Here is a tiny trained network, its code and every weight. The questions are about switching its units off for an input and a class, where a switched-off unit gives its printed mean instead of its output.

import numpy as np


def w(rows, s, z=0):
    codes = np.array(rows[::2]) - 128.0
    scale = np.full(codes.shape[1], s)
    scale[-1] = z or s
    return codes * scale


def f(y):
    return y / 2 * (1 + np.tanh(0.7978845608 * (y + 0.044715 * y**3)))


def log_softmax(a):
    a = a - a.max(-1, keepdims=True)
    return a - np.log(np.exp(a).sum(-1, keepdims=True))


def net(x, mask):
    res = np.array(x, float).reshape(1, 7) / 4 @ E
    y = f(res @ A[0][:, :-1].T + A[0][:, -1])
    res = res + np.where(mask, y, B[0][:, -1]) @ B[0][:, :-1]
    return log_softmax(res[-1] @ U[:, :-1].T + U[:, -1])


A, B = {}, {}
E = w([
[61,233,83,105,240,75,134],'x0',
[127,125,130,132,131,129,123],'x1',
[1,45,56,166,146,201,76],'x2',
[43,207,207,226,88,174,226],'x3',
[87,16,189,115,196,49,212],'x4',
[223,108,66,193,209,205,199],'x5',
[132,133,229,85,197,224,74],'x6',
],0.0054)
A[0] = w([
[183,115,86,170,181,173,169,109],'n1',
[88,162,175,202,103,141,171,73],'n2',
[57,116,171,96,85,57,63,104],'n3',
[154,201,88,146,55,187,56,37],'n4',
[89,195,60,106,243,99,146,159],'n5',
[83,162,162,186,121,163,185,88],'n6',
[66,130,158,63,76,83,62,132],'n7',
[189,45,150,144,48,177,142,121],'n8',
[93,2,200,128,180,53,207,40],'n9',
[165,95,87,73,159,102,85,70],'n10',
[111,127,47,126,50,82,198,104],'n11',
[86,170,156,59,72,91,73,92],'n12',
[145,215,69,135,53,189,63,4],'n13',
[182,129,65,157,176,192,163,97],'n14',
[160,80,92,77,168,122,67,66],'n15',
[105,38,91,145,112,162,94,86],'n16',
[88,250,45,99,185,117,125,122],'n17',
[166,94,85,77,144,119,72,67],'n18',
[222,173,184,76,117,88,171,118],'n19',
[179,49,162,168,58,158,105,147],'n20',
[112,148,39,171,55,56,165,127],'n21',
[89,176,174,210,106,171,169,63],'n22',
[120,134,67,146,48,70,175,84],'n23',
[93,180,193,194,117,165,163,88],'n24',
[173,64,150,147,52,173,120,115],'n25',
[224,185,195,142,118,75,143,120],'n26',
[85,163,150,157,99,160,185,89],'n27',
[214,162,198,80,141,63,179,142],'n28',
[176,108,97,197,197,169,163,108],'n29',
[173,78,83,52,160,126,97,64],'n30',
[171,109,82,156,188,184,173,102],'n31',
[85,158,170,188,111,162,187,77],'n32',
[178,69,157,183,18,154,99,126],'n33',
[72,148,162,65,84,90,76,96],'n34',
[55,78,90,147,146,177,106,96],'n35',
[165,80,142,111,53,172,139,91],'n36',
[138,115,249,82,191,221,113,134],'n37',
[90,49,159,69,168,84,226,83],'n38',
[138,89,94,157,49,89,147,135],'n39',
[118,144,226,71,170,213,66,132],'n40',
[169,79,82,65,150,104,88,59],'n41',
[118,154,209,51,163,232,107,123],'n42',
[55,51,96,159,157,157,99,90],'n43',
[81,148,180,187,105,151,195,84],'n44',
[212,134,106,165,193,158,178,125],'n45',
[65,76,90,162,144,159,97,96],'n46',
[66,82,84,148,140,167,99,89],'n47',
[52,156,174,71,47,90,98,153],'n48',
],0.0068,0.0045)
B[0] = w([
[135,91,162,180,95,127,124,183],'n1',
[155,117,106,105,108,85,85,181],'n2',
[154,82,163,207,92,144,154,192],'n3',
[183,172,160,108,201,180,83,175],'n4',
[61,117,233,106,160,93,171,253],'n5',
[150,123,133,104,104,78,82,189],'n6',
[148,106,145,196,117,132,138,200],'n7',
[76,137,184,86,160,85,166,193],'n8',
[243,239,116,118,208,255,28,228],'n9',
[143,124,136,91,86,74,70,162],'n10',
[153,80,70,105,164,144,195,182],'n11',
[142,91,173,179,111,154,123,177],'n12',
[215,206,143,110,209,207,66,173],'n13',
[156,102,174,201,103,137,137,182],'n14',
[146,113,101,108,65,69,84,165],'n15',
[91,145,130,108,116,124,123,160],'n16',
[105,123,199,79,186,122,165,233],'n17',
[155,125,113,108,109,79,87,158],'n18',
[38,184,102,141,55,161,128,209],'n19',
[91,139,170,92,164,104,172,195],'n20',
[147,97,77,116,171,146,181,208],'n21',
[159,121,116,97,96,62,51,191],'n22',
[136,100,77,138,153,149,173,169],'n23',
[161,108,107,87,110,69,82,196],'n24',
[94,135,181,94,160,111,158,174],'n25',
[61,161,76,126,75,178,120,205],'n26',
[157,105,121,109,114,101,77,170],'n27',
[34,170,89,132,58,183,113,230],'n28',
[136,99,174,187,81,117,130,191],'n29',
[149,105,122,130,70,53,52,168],'n30',
[143,104,170,187,80,127,136,181],'n31',
[161,112,118,79,79,65,63,187],'n32',
[100,150,172,90,167,116,157,196],'n33',
[149,91,160,192,108,136,137,175],'n34',
[70,167,120,124,75,160,125,174],'n35',
[111,135,175,95,147,124,134,151],'n36',
[132,91,38,109,149,134,213,227],'n37',
[201,185,145,111,171,207,67,207],'n38',
[111,107,116,113,161,138,164,172],'n39',
[142,71,55,128,150,123,196,215],'n40',
[143,137,125,108,100,71,74,165],'n41',
[142,72,58,116,153,123,189,205],'n42',
[69,185,101,121,73,161,116,180],'n43',
[174,131,91,71,93,45,56,195],'n44',
[114,99,159,185,88,136,130,204],'n45',
[73,173,110,123,88,159,112,167],'n46',
[78,175,110,127,88,155,113,162],'n47',
[160,91,152,190,132,146,159,219],'n48',
],0.0076,0.0047)
U = w([
[172,111,106,79,73,2,48,111],'0',
[211,193,149,119,202,234,78,116],'1',
[114,120,131,138,127,122,148,247],'2',
[8,171,92,133,39,187,136,88],'3',
[157,58,201,250,90,130,152,96],'4',
[65,127,237,59,196,72,184,92],'5',
[155,56,3,110,170,133,224,102],'6',
],0.0094,0.016)

Each question gives the input, the list of numbers given to net, and the class t.
The units are the neurons (one row each of A and B). Each row of codes is followed by its name. A weight is (code - 128) times the scale printed after its matrix; where a second scale follows, it is the last column's (A, B and U).
mask holds one flag per neuron, in row order. A switched-off neuron (its flag False) gives its mean, the last column of its row in B, instead of its output. The means were averaged over made-up inputs and are rounded, as every weight is.
A unit's drop is (log p(t) with every unit on - log p(t) with that unit switched off) / (log p(t) with every unit on - log p(t) with every unit switched off).
The circuit of an input: a set's keep is (log p(t) with only the set's units on - log p(t) with every unit switched off) / (log p(t) with every unit on - log p(t) with every unit switched off). Starting from the 12 units with the biggest drops (on a tie, the unit counted first), units are removed one at a time, each time the one whose removal leaves the highest keep (on an exact tie, the one counted first), for as long as the keep stays at least 0.8.
units of the circuit, in order: the units of the circuit, biggest drop first
most important unit: the unit with the biggest drop
k most important neurons: the k neurons with the biggest drops, biggest first
input [6,5,6,-6,6,-7,-4], class 4: 2 most important neurons => [n3 n7]
input [-6,-1,8,4,4,0,4], class 3: units of the circuit, in order => [n43 n35]
input [5,8,-4,-3,8,8,1], class 1: most important neuron => [n9]
input [-5,1,-3,3,-6,-3,-4], class 1: units of the circuit, in order => [n13 n4]
input [-8,-3,-4,-6,4,1,0], class 5: units of the circuit, in order => [n8 n20]
input [-8,-3,-1,3,7,3,7], class 5: 2 most important neurons => [n8 n20]
input [2,4,-3,4,-5,-6,7], class 6: units of the circuit, in order => [n40 n42 n37]
input [6,-6,-8,1,6,2,5], class 3: units of the circuit, in order => [n28 n19]
input [-2,-8,0,8,7,8,-4], class 0: units of the circuit, in order => [n44 n32 n22]
input [-3,0,-8,-2,-7,2,-7], class 3: units of the circuit, in order => [n19 n26]
input [0,2,3,-6,4,0,6], class 0: units of the circuit, in order => [n30 n15]
input [-6,-5,-2,0,7,-4,4], class 1: 2 most important neurons => [n9 n38]
input [8,5,-5,4,1,0,-1], class 5: 2 most important neurons => [n5 n17]
input [-4,-4,-5,-5,6,8,8], class 4: units of the circuit, in order => [n45]
input [6,6,4,-6,2,-2,7], class 6: 3 most important neurons => [n40 n37 n42]
input [1,-5,2,-1,4,8,8], class 4: units of the circuit, in order => [n29 n31]
input [0,-3,0,-4,-6,1,8], class 6: units of the circuit, in order => [n40 n42]
input [-8,6,4,3,4,6,6], class 5: 4 most important neurons => [n8 n20 n25 n33]
input [8,-3,6,-1,3,2,-2], class 5: 2 most important neurons => [n5 n17]
input [-8,3,-6,5,-5,-6,4], class 5: most important unit => n33
input [2,-7,0,1,5,-7,8], class 6: 3 most important neurons => [n37 n40 n42]
input [0,-7,8,-5,3,-8,-8], class 3: 2 most important neurons => [n43 n46]
